Here is a tiny trained network, its code and every weight. The questions are about switching its units off for an input and a target symbol, where a switched-off unit gives its printed mean instead of its output.

import numpy as np


def w(rows, s, z=0):
    codes = np.array(rows[::2]) - 128.0
    scale = np.full(codes.shape[1], s)
    scale[-1] = z or s
    return codes * scale


def norm(h):
    return h / np.sqrt((h * h).mean(-1, keepdims=True) + 1e-5)


def f(y):
    return np.maximum(y, 0)


def softmax(a):
    e = np.exp(a - a.max(-1, keepdims=True))
    return e / e.sum(-1, keepdims=True)


def log_softmax(a):
    a = a - a.max(-1, keepdims=True)
    return a - np.log(np.exp(a).sum(-1, keepdims=True))


def net(x, mask):
    ids = ['αγεζηξπτφψ'.index(c) for c in x.split()]
    T = len(ids)
    res = E[ids] + P[:T]
    u = 0
    for l in range(2):
        q, k, v = (norm(res) @ M[l].T for M in (Q, K, V))
        z = softmax(np.where(np.tri(T) > 0, q @ k.T / 3**0.5, -1e9)) @ v
        res = res + np.where(mask[u], z, O[l][:, -1]) @ O[l][:, :-1]
        u += 1
        y = f(norm(res) @ A[l][:, :-1].T + A[l][:, -1])
        res = res + np.where(mask[u : u + 4], y, B[l][:, -1]) @ B[l][:, :-1]
        u += 4
    return log_softmax(norm(res)[-1] @ U[:, :-1].T + U[:, -1])


Q, K, V, O, A, B = {}, {}, {}, {}, {}, {}
E = w([
[140,121,146,90],'α',
[104,132,103,167],'γ',
[147,103,176,159],'ε',
[69,4,125,94],'ζ',
[173,186,114,121],'η',
[97,99,137,131],'ξ',
[168,77,92,109],'π',
[148,35,164,162],'τ',
[142,88,85,97],'φ',
[141,80,87,96],'ψ',
],0.035)
P = w([
[213,3,167,173],'0',
[200,27,150,154],'1',
[189,53,145,147],'2',
[177,71,133,132],'3',
[165,86,139,128],'4',
[160,97,141,117],'5',
[154,117,126,114],'6',
[144,125,131,106],'7',
[131,144,142,103],'8',
[116,161,138,101],'9',
[107,178,139,92],'10',
[98,202,133,77],'11',
[112,200,135,86],'12',
],0.0071)
Q[0] = w([
[166,83,125,73],'L0H0',
[167,62,178,127],'L0H0',
[48,253,104,172],'L0H0',
],0.023)
K[0] = w([
[38,212,152,67],'L0H0',
[20,202,134,55],'L0H0',
[254,19,108,173],'L0H0',
],0.0097)
V[0] = w([
[168,122,57,254],'L0H0',
[52,202,61,159],'L0H0',
[207,157,201,39],'L0H0',
],0.0062)
O[0] = w([
[61,252,8,226,123],'L0H0',
[170,107,42,224,3],'L0H0',
[253,221,213,58,145],'L0H0',
],0.0047,0.004)
A[0] = w([
[99,179,170,210,233],'L0N0',
[103,2,129,142,165],'L0N1',
[173,87,131,159,175],'L0N2',
[161,145,192,86,6],'L0N3',
],0.0097,0.0019)
B[0] = w([
[24,16,30,152,159],'L0N0',
[42,238,138,58,254],'L0N1',
[2,154,159,118,180],'L0N2',
[71,11,133,27,155],'L0N3',
],0.0065,0.009)
Q[1] = w([
[110,51,126,57],'L1H0',
[159,148,43,228],'L1H0',
[2,5,105,86],'L1H0',
],0.0083)
K[1] = w([
[94,215,154,151],'L1H0',
[105,94,89,254],'L1H0',
[30,238,105,154],'L1H0',
],0.0092)
V[1] = w([
[164,3,93,185],'L1H0',
[210,70,89,59],'L1H0',
[32,101,129,108],'L1H0',
],0.0055)
O[1] = w([
[150,8,148,186,96],'L1H0',
[158,97,89,108,130],'L1H0',
[95,100,99,94,254],'L1H0',
],0.015,0.0035)
A[1] = w([
[153,108,147,80,55],'L1N0',
[68,133,248,188,163],'L1N1',
[117,53,35,137,255],'L1N2',
[187,134,144,111,56],'L1N3',
],0.013,0.0056)
B[1] = w([
[165,74,211,74,153],'L1N0',
[183,229,77,118,196],'L1N1',
[165,200,145,254,244],'L1N2',
[19,211,68,153,138],'L1N3',
],0.0075,0.011)
U = w([
[199,71,199,46,151],'α',
[116,126,99,226,204],'γ',
[174,190,217,158,136],'ε',
[59,30,134,111,63],'ζ',
[246,253,124,113,118],'η',
[50,202,115,71,2],'ξ',
[227,87,115,151,211],'π',
[149,100,208,167,207],'τ',
[175,105,65,111,104],'φ',
[152,71,52,100,132],'ψ',
],0.012,0.0043)

Each question gives the input, a string of symbols that net reads in full, and the target symbol t.
The units are the heads (3 rows each of Q, K, V and O) and the neurons (one row each of A and B). Each row of codes is followed by its name. A weight is (code - 128) times the scale printed after its matrix; where a second scale follows, it is the last column's (O, A, B and U).
mask holds one flag per unit, layer by layer, with each layer's heads first. A switched-off unit (its flag False) gives its mean, the last column of its rows in O or B, instead of its output. The means were averaged over made-up inputs and are rounded, as every weight is.
A unit's drop is (log p(t) with every unit on - log p(t) with that unit switched off) / (log p(t) with every unit on - log p(t) with every unit switched off).
The circuit of an input: a set's keep is (log p(t) with only the set's units on - log p(t) with every unit switched off) / (log p(t) with every unit on - log p(t) with every unit switched off). Starting from all 10 units, units are removed one at a time, each time the one whose removal leaves the highest keep (on an exact tie, the one counted first), for as long as the keep stays at least 0.8.
circuit, biggest first: the units of the circuit, biggest drop first
k most important neurons: the k neurons with the biggest drops, biggest first
k most important neurons of layer l: the k neurons of layer l with the biggest drops, biggest first
drop of u: that unit's drop, to one decimal
input τ α ε α η α φ, target α: 2 most important neurons	(L1N1; L1N0)
input η ε ξ φ, target ξ: most important neuron of layer 1	(L1N1)
input π ξ ψ, target ξ: circuit, biggest first	(L0N1; L1H0)
input ψ α ε ε ξ η ε φ, target η: circuit, biggest first	(L0H0; L1N2)
input φ γ ψ φ ε ε γ ε φ, target γ: circuit, biggest first	(L0H0; L1N2)
input α ξ τ, target ξ: circuit, biggest first	(L0N1; L1H0; L1N1; L0N2)
input ε γ α α τ ξ γ φ ε ε ψ φ, target γ: 2 most important neurons of layer 1	(L1N2; L1N1)
input ξ ψ τ, target ξ: 2 most important neurons	(L0N1; L1N1)
input τ φ η α τ, target α: 2 most important neurons	(L1N2; L0N1)
input φ π ψ ξ ξ η ψ α α ε, target α: 2 most important neurons of layer 0	(L0N3; L0N1)
input ξ τ φ γ τ ξ ε ξ ε, target ξ: 2 most important neurons of layer 0	(L0N1; L0N0)
input π α α ξ ε, target ξ: 2 most important neurons of layer 1	(L1N2; L1N1)
input φ η ψ γ ξ ψ α η ψ, target η: drop of L1N2	-0.1
input ξ α τ ψ, target α: drop of L1N0	0.1
input ξ π φ, target ξ: most important neuron	(L0N1)
input ψ ζ ε ξ α ψ ψ π ε α τ ζ, target α: drop of L0H0	1.1
input π ε η ψ ε, target η: 2 most important neurons of layer 1	(L1N1; L1N2)
